Here are made-up elements, facts about them, and rows of numbers that follow some of those facts. Name the element behind each unnamed row.

Facts:
η: uses; ψ: points at
<918> η <374>; <918> η <28>; <918> η <115>
<918> η <429>; <918> η <367>; <918> η <695>
<991> η <785>; <991> η <815>; <197> η <208>
<197> η <224>; <312> η <764>; <312> η <791>
<321> η <741>; <321> η <573>; <691> η <984>
<691> η <597>; <434> η <815>; <434> η <925>
<140> η <996>; <140> η <253>; <140> η <881>
<140> η <854>; <176> η <957>; <64> η <1010>
<64> η <999>; <64> η <28>; <64> η <695>
<973> η <957>; <973> η <480>; <973> η <24>
<973> η <367>; <795> η <319>; <795> η <266>
<575> η <362>; <575> η <498>; <575> η <764>
<575> η <881>; <575> η <367>; <575> η <695>
<335> η <978>; <335> η <201>; <335> η <164>
<335> η <764>; <335> η <984>; <335> η <617>
<522> η <761>; <522> η <755>; <522> η <713>
<522> η <925>; <1072> η <24>; <1072> η <712>
<133> η <180>; <133> η <932>; <133> η <377>
<133> η <881>; <259> η <177>; <902> η <4>
<902> η <815>; <19> η <502>; <19> η <374>
<19> η <477>; <19> η <1089>; <19> η <904>
<19> η <526>; <32> η <377>; <32> η <115>
<32> η <980>; <32> η <367>; <644> η <712>
<644> η <81>; <676> η <713>; <145> η <218>
<101> η <388>; <101> η <253>; <101> η <538>
<27> η <798>; <390> η <109>; <390> η <331>
<79> η <761>; <79> η <215>; <79> η <798>
<299> η <538>; <299> η <309>; <48> η <370>
<48> η <617>; <48> η <928>; <138> η <370>
<138> η <208>; <138> η <502>; <714> η <957>
<714> η <28>; <714> η <695>; <714> η <721>
<978> ψ <109>; <978> ψ <918>; <785> ψ <932>
<177> ψ <370>; <526> ψ <644>; <991> ψ <953>
<197> ψ <721>; <275> ψ <208>; <312> ψ <477>
<164> ψ <644>; <140> ψ <502>; <115> ψ <676>
<115> ψ <721>; <176> ψ <741>; <721> ψ <791>
<370> ψ <367>; <713> ψ <224>; <597> ψ <573>
<464> ψ <480>; <362> ψ <502>; <362> ψ <164>
<113> ψ <133>; <953> ψ <1089>; <224> ψ <925>
<502> ψ <644>; <478> ψ <978>; <266> ψ <32>
<522> ψ <478>; <24> ψ <928>; <388> ψ <275>
<259> ψ <180>; <619> ψ <644>; <761> ψ <109>
<755> ψ <218>; <755> ψ <795>; <32> ψ <138>
<764> ψ <526>; <676> ψ <973>; <676> ψ <266>
<617> ψ <374>; <617> ψ <1072>; <145> ψ <918>
<101> ψ <477>; <573> ψ <362>; <79> ψ <741>
<79> ψ <176>; <239> ψ <795>; <925> ψ <791>
<480> ψ <644>; <138> ψ <644>; <538> ψ <113>
<538> ψ <109>; <538> ψ <253>; <377> ψ <791>
<477> ψ <133>

Named rows:
[  5  17   4   1  -5  -2   3  11 -10   4  -3 -14  -3  14  -2   3  -1  16
  -2   3  -2   5  -6  -7  -5  15  -7 -14  -2  -2  -9 -11  -5   1 -12]: <113>
[  2  17   4   1  -3   1   3  10 -11   8  -5  -8  -2  14  -3   4   4  14
   0   3  -3   5  -6  -7  -3  17  -5 -13  -2  -1  -7 -15  -7   0 -13]: <247>
[-24 -42  14  -3 -15  12   4 -17  13  39  12  -8  -2 -32  30 -15  -3 -10
   0  13 -21 -16  26  47  -9  29   2  55  12  -1  16   7  21  54 -40]: <932>
[-21  24  35  39 -45 -42  29  25   4  48 -35 -17 -61  64  -5  13  -9  26
  31  18  22   1 -24  35  36  55   0 -15  30  -2 -69 -21  -6 -15  -9]: <145>
[ 32  -7  -1 -28 -31   4   9 -25 -14 -12 -15 -70   8  51  17  -7  36 -36
 -30 -26   9 -26 -31 -38 -11 -17   8  56  -5  10  27  39 -27 -27  34]: <208>
[ 40 -29   4   0 -15 -22   2  11  15 -16   5 -47   6  42   4  44  27  18
  -6 -37 -13 -27 -22 -24   8 -35 -37 -22  29 -20 -19  31 -31  -4 100]: <138>
[  5   8   3  -2  -7  -3   5   7  -9   6   1 -11  -5  15   0   4  -2  15
  -2   1  -1   1  -9  -6  -1  16  -6 -21  -1  -2 -14 -11  -5   0  -9]: <464>
[  4   5  26 -18  27  13  24  26 -32 -43 -17 -34  21  25 -38   1  -7  23
   3  19   5  12  -3  13  15 -15  17 -48  11  10 -34 -34   0  40  19]: <676>
[ 12  -4  35 -13  41   1  32  40 -30 -58 -18 -37  25  27 -51  16 -16  38
   9  19  -3  15   3  21  25 -20  13 -73  25   8 -54 -40   4  58  45]: <522>
[-27 -17 -16   5  14  20  -3 -16   0 -29 -26  44   0 -37  -6 -40 -42 -35
   0   0   8 -36 -18  -7  -3   0  24  41 -28 -20  39  23  24 -73 -12]: <28>
[  5  15  41 -33   2  46  26  -5 -54 -20 -39 -70  23   9 -47 -43  -6 -22
   4  32  32  28 -11  24   8  -7  38   0 -29   2   5 -36  -4  11  -2]: <798>
[-15 -66  15  25   1 -12 -13  23  31  22  15  38   6 -43   2  40 -22  45
  24   6 -35 -30  12  48   8  10 -21 -20  39 -34  -6  18  28  35  44]: <32>
[ 24  49 -13  40  -3 -44 -36  11 -45 -14  -5 -44 -24  -5 -35  10   8  28
  41 -26 -94  31   9  -6 -67  48 -25 -82  26 -19 -12  13  14  12  20]: <321>
[ -18   24   -1   -3   16   -2   21   61  -17  -14   56  -19    5   -9
  -17   72   42   40   -5   37   24  -14  -24  -20    1   47 -106  -35
   15  -70  -32   -5   16    2  -18]: <390>
[ -2  -2   6 -29 -35  45 -14   2  58  18  -8  -7   3 -36 -29 -22  34  -6
  34 -28  -2 -49 -11 -58   1 -21  -6   6 -16  10   0   8 -42 -38  25]: <526>
[-25  34 -33 -29  31  -4  20  22 -12 -41  -7  11  -5  34 -10 -12  11   8
 -27 -14  -3 -20   2 -37  10  10  44  15  11  78 -24 -11   0  14 -74]: <785>
[ 74  70  24 -37  -8 -19  29   5 -14  25  14  17  34   1  45  31 -87  63
  -7  13  -7 -22 -56 -33  12  19 -15 -58  -4 -41 -37 -14 -21  53  14]: <795>
[-27 -44   9   4 -11  11   5 -38  24  24  20   9 -10 -37  39 -38  -8 -46
   1  17  -7  -4  40  35  -9  20  14  70   2  10  33   9  29  32 -48]: <881>
[-38  43 -34 -42  37   9  31  14 -17 -48 -14   3  -7  36 -18 -26  16 -12
 -30 -12   3 -23   1 -41   9   5  66  31   6  98 -17 -11   6  17 -93]: <815>

Rows to name:
No name comes twice in this set of rows, the named rows included.
[  1 -62   1  45  26 -37  -6  15  27   2  23  52  -5 -41  22  44 -34  21
  14  -8 -28  -4  25  50  12 -16 -33 -37  40 -44 -23  15  28  25  53] -> <575>
[-29 -31   3  -4 -12  21 -11  -7  16  27  -2  17   3 -45  -1 -15  -7  -4
  10  11 -11 -34   6  31  -5  15  15  39   1  -7  27  21  21  11 -21] -> <980>
[ -4 -60 -19   2   8  25  -2  39 -52  46 -20 -14  27  13  16  -4 -23  76
 -32 -28 -42  22   4  15 -14  11 -31 -48 -45  -4 -16 -71 -42 -20  -9] -> <259>
[  0   8  13   3 -23 -17 -56  10  26  32  15  43  18  24 -24  63  34  65
   0  45  11  35  -8  10  -1  -4   6 -36   8  -3  47  -3  -2  17  42] -> <644>
[-23  37  27  27 -56 -22  26   3  -3  52 -47 -26 -64  63  -9 -14   2  -2
  21  19  36  -1 -26  26  30  58  20  26   9  15 -42 -15  -6 -32 -47] -> <218>
[ 59 -14 -16  16  -3 -57   4  11  -5  -6   4 -29  -5  35  19  54  30   3
 -14 -41   2   8  -8   9   3 -40 -33 -25  25 -15 -29  33 -29   4  82] -> <48>
[ 44  16 -30  33  17 -46  -8  18  -9  32   5  10 -24 -10   1  42  14   1
   0 -35  14  41  14  28  10 -39 -39 -40  16  -6 -48  -1 -33   5  24] -> <691>
[-27  -7  21   6 -21  10  11 -41  24 -12  39  11 -13  33  53 -48   8 -48
   8  19  -2  41  48 -39  -5  21 -10  14 -19  17   8 -44   8  -2 -30] -> <538>
[-31 -45   8  -6 -18  21  -8 -18  21  41   0   2   0 -47  17 -25  -7 -15
   4  16 -13 -31  17  43  -7  23  18  66   4   4  32  20  23  36 -40] -> <377>
[-28 -20  -9  -4  -7  28 -24 -25  20  16  -8  37   2 -51  -2 -23 -10 -33
   1  14  13 -24   3  19 -11  -2  37  67 -18  -1  63  36  28 -27 -27] -> <367>
[-33 -30   0  -4  -7  28 -10 -12  23  16 -11  23   1 -55  -3 -24 -17 -17
   8   4  -5 -43  -6  19  -3   5  18  48 -12  -5  34  25  19 -15 -19] -> <115>
[ 18  -6  47  -8  15  21  22  20 -38 -25 -24 -56  23  17 -40  -4 -17  22
  19  24  14  28  -5  34  14  -9   4 -52  -1 -21 -28 -48  -3  33  39] -> <27>

Now the same elements, written a new way:
Some elements and their rows:
[ 13 -41  -8  39   8   8  14  -2 -28 -40  25 -12 -19   6 -37 -20  26  11
 -26  30 -21 -36  24 -55 -30  20 -10  17 -30  18  -4 -12 -11 -30 -14 -38
   7 -48 -13   0  44]: <321>
[ 19 -38 -10  16 -18  17  44   0 -16  72  20  -1 -20 -16 -13   2   9  21
   0  22 -24 -13 -18 -47 -61 -23  11  -1 -51  14   2 -38   8 -35 -56  12
   5 -12 -73  16  43]: <27>
[ 45 -20  72  16  26 -13  11 -20 -16   1  17  11  20  28 -25 -23 -16  31
  17  17 -34  -8   6 -30 -58   2  10  38 -68   6   1 -59  37 -35  51 -42
  43   6 -38 -19  41]: <714>
[ 29 -20  23  31 -11 -10  28  41  50  20  31  10  18  20 -25   8  47 -28
 -39  44  -5 -27 -26 -51 -69  23  -9 -33 -25   5   0 -32   5 -30  47 -19
   8 -21  -9  40  33]: <335>
[-23  20 -14   7  37  16 -25  -4  26  11 -37   3 -17   3 -49  21  78  14
  31 -51  16 -25  41  19  -5 -12 -19  15 -52 -35  -2 -13 -30  48 -23  12
  38  53  -7   8  32]: <815>
[ 29 -23 -15  25  13   5  -8  12  59   5 -44  32   5  -9  -7   1 -19  -2
   6 -35   1  59   0   8 -20 -25 -14   7   6  15 -20 -18  19  -8  -2 -21
  26 -33   1  16  -9]: <367>
[ 16   6  27  -4   7  -6  -8   6  -7 -13   7  10 -12  -8 -14  -2  -7 -16
  10 -13  -9   2 -13 -17  -7 -10   7   8 -18 -13 -16  10  16   8   2 -24
  14  26 -21 -17  -5]: <999>
[ 68 -47  35 -14   8 -34 -36 -32  25  14 -28 -12 -35  16 -16 -22   7  12
  20   9  42  29  19  35  31 -18  -1  42 -62  38 -23 -51  29  -1  73   1
  30  26 -15 -42   0]: <957>
[ 19 -12   3   5   0  -5 -10   7  10  -5 -11   2 -19 -12 -10   0   7 -14
   7 -11   7  15  -9  -9   1 -15  -3   5 -13   1 -11   8   4   9   0 -10
  12  11 -12 -10  -8]: <239>
[ 11 -17 -13   9   9  -6  -2  -7   0 -33 -10 -10 -24 -17   0  16   5 -19
  15  -9  11  27 -20  -8 -27  11 -17   0 -15 -11  -2   9  -9   8 -12   2
  14   9   4  -6 -34]: <502>
[ 19 -11   3   7   2  -6  -5   9   9  -6  -8   0 -18 -11 -12   2   7 -16
   5 -14   9  11  -6  -9   2 -12   0   4 -11   2 -11   7   6   9   0  -9
  11  11  -8 -12  -3]: <619>
[ 17  -7 -11  21  18 -13   5 -16  -7 -42  -1  -9 -42 -12   0  23   6 -14
  23 -13  22  26 -36  -8 -32  10 -29   1 -24 -10  19   7 -18   8 -12  15
  16  16   6  -8 -51]: <208>
[ 29 -22   6   5  -1 -12   1  12   1 -18  -8 -22 -32 -17 -26  -8  18 -23
   8  -4   9  11 -15 -34  18  -1  12   9 -30   8 -10  34 -28  -5  -8 -18
  16  -8  -6 -17  -3]: <177>
[ 19  -6 -12  19  -3   9  -4  15   1   4 -16 -13  -9 -11   1   2  12 -11
   7  -2  19  13 -18   2   5 -23   8  13   3   8  -1  14  10  24   4 -12
  15  22  -4 -14  -5]: <755>
[ 20 -21   1   9   1  -4 -11   4  -5 -34   4 -20 -36 -14 -25 -13  17 -15
  -7   2   4   3   4 -27  22   2   6  15 -21   4 -25  31 -16  -2 -12 -25
   8 -13  -8 -18   3]: <218>
[  1 -22  -2   4  -6 -13   7  22  -7  -5   5  29 -23   1  -4  -5 -12 -12
  18 -40  16  -8  -9 -20  30 -31  -4   6   3  -4   3  -8  23  -4   3  11
   7  27 -27 -41  -5]: <253>
[ 24 -10  10   0  -5  -8  -9  16  27   1   0   4 -14  -6 -14   0  18 -29
  -4  -1   9   6 -10  -8  -3  -9   1  -7 -13   5 -21   6   6   8  16 -10
   8  13  -4  -2  -6]: <164>
[ 25  -1   3  16   6  -5  -5  15  19  -7   0  14 -19  -5 -22   2   2 -12
   6 -18  11  21 -10 -12   0 -25  -9   8 -12  -1 -13   8   9   4   4 -11
  11  10 -11  -6  -9]: <362>
[ 12  -3  -4  22  -3   1   5   9  18   1   0   7 -29  -5   2  -3   3 -18
   2 -20  20 -14  -3 -19  24 -15   4   2  -2   9   1   7  -1   3  -4  -4
  18  -6 -18 -22 -20]: <932>

Name these rows:
No name comes twice in this set of rows, the named rows included.
[ 79 -44  -1  32   1 -20   6 -21  27  28 -43  20   6  15 -19  -6   9  33
  12  -2   2  19   7  -3 -60 -19 -10  25 -33  59   9 -64  17 -39  40 -21
  41 -50  -1   9  44] -> <973>
[  3 -10  -4  58  -4  -2  53  23  -4   8  42  35 -22  33  -6 -12   3   9
   3 -25   5 -62  -8 -68  -2 -20  -4   6 -14  12  50 -34  10 -44   8   6
  30 -24 -42 -33  25] -> <140>
[ 28  -3 -25  52 -11  34  -3  31 -13  -1 -26 -53  15 -13  22   2   8  -9
  -5  23  41  13 -38   8  10 -29  24  24  43  28  26  42  22  41  20 -31
  32  31  24 -18  -6] -> <713>
[ 51  -1   9  28  13 -16  -9  52  53 -14  27  18 -17  17 -65  13  22 -21
 -22   4  20  53 -30 -20 -20 -40 -36  -5 -25 -16 -23   4  14  -5  29  -6
  -4  17  -3  31   8] -> <764>
[ 21 -21 -11  52  18 -10  39 -17 -16 -25   6  -9 -17   3 -13  21  19  12
  11   5   6   0 -32 -45 -81  20 -30   3 -38  -1  43 -20 -26 -25  -9   6
  31 -13  -3  11  -3] -> <197>
[  4 -68  -9   7  -3 -12  15  32 -17   8 -17  25  26   0 -31   2   5   4
  22 -23 -21  16 -15 -31 -56  -9 -27   9  -9  -4   5 -36  20 -44  -3   1
  10   7 -10  -6  60] -> <299>
[  5 -26 -14  48  12  -3  39 -26 -13 -35  10 -11 -13   1   5  27  21  -1
  11  13   1 -13 -36 -38 -95  44 -34 -10 -32  -3  46 -25 -23 -20  -9   9
  26 -16   2  14 -21] -> <138>
[ 29 -13 -19  75 -11  35  28  26 -15  12 -15 -41  31   6   7  -4  27  13
 -11  36  14 -19 -39 -31 -45 -11  16  23  19  36  55   4  11   1  15 -35
  42  -5   9   0  37] -> <676>
[ 57 -12   6  56  17 -14  21  48  37  -5  30  12   1  33 -78   8  36   8
 -23  20  -2  29 -32 -56 -71 -25 -40   1 -42   0   6 -21  -2 -39  22  -9
  13 -13  -4  44  55] -> <312>
[  9  13  -3  46   1   3  22  23  23  -4  31  30 -41  14   1 -11 -15 -13
   0 -40  27 -26  -2 -33  40 -35   4   5   2   5  19  -4  12 -10   4   1
  20 -11 -31 -31 -22] -> <881>
[ 85  34 -14 -11 -33 -48  -8 -20 -32  12 -31  47 -12 -26 -11  26   6 -18
  16 -39 -24 -10 -17 -11 -34 -55  24  -9  28  30   1  26  21  18  -7 -27
  -7 -23   9  -3  15] -> <712>
[ 20 -38 -18  26 -21  29  44   9 -17  79  15 -12  -9 -15  -8   4   6  22
   1  32 -19 -15 -26 -39 -59 -25  13   6 -39  18  10 -33  11 -27 -56   9
  10  -1 -69  18  50] -> <79>
[  9 -15  25 -16 -25  -9  -2  27  49  23   4  -2   0  -8  12   2  29 -55
 -18  17   7 -25 -14 -15  -4  22  21 -33   0   6 -24   7   7  11  33 -18
   4   7  -9   0  -8] -> <984>
[ 46  -8  -5  20  10 -16 -13  31  26 -14   5   4 -23   2 -54   5  19 -12
  -9  -5  19  49 -22 -16 -10 -37 -30   8 -27  -8 -20  12   6   2  12  -3
   1  21   0  14   8] -> <791>

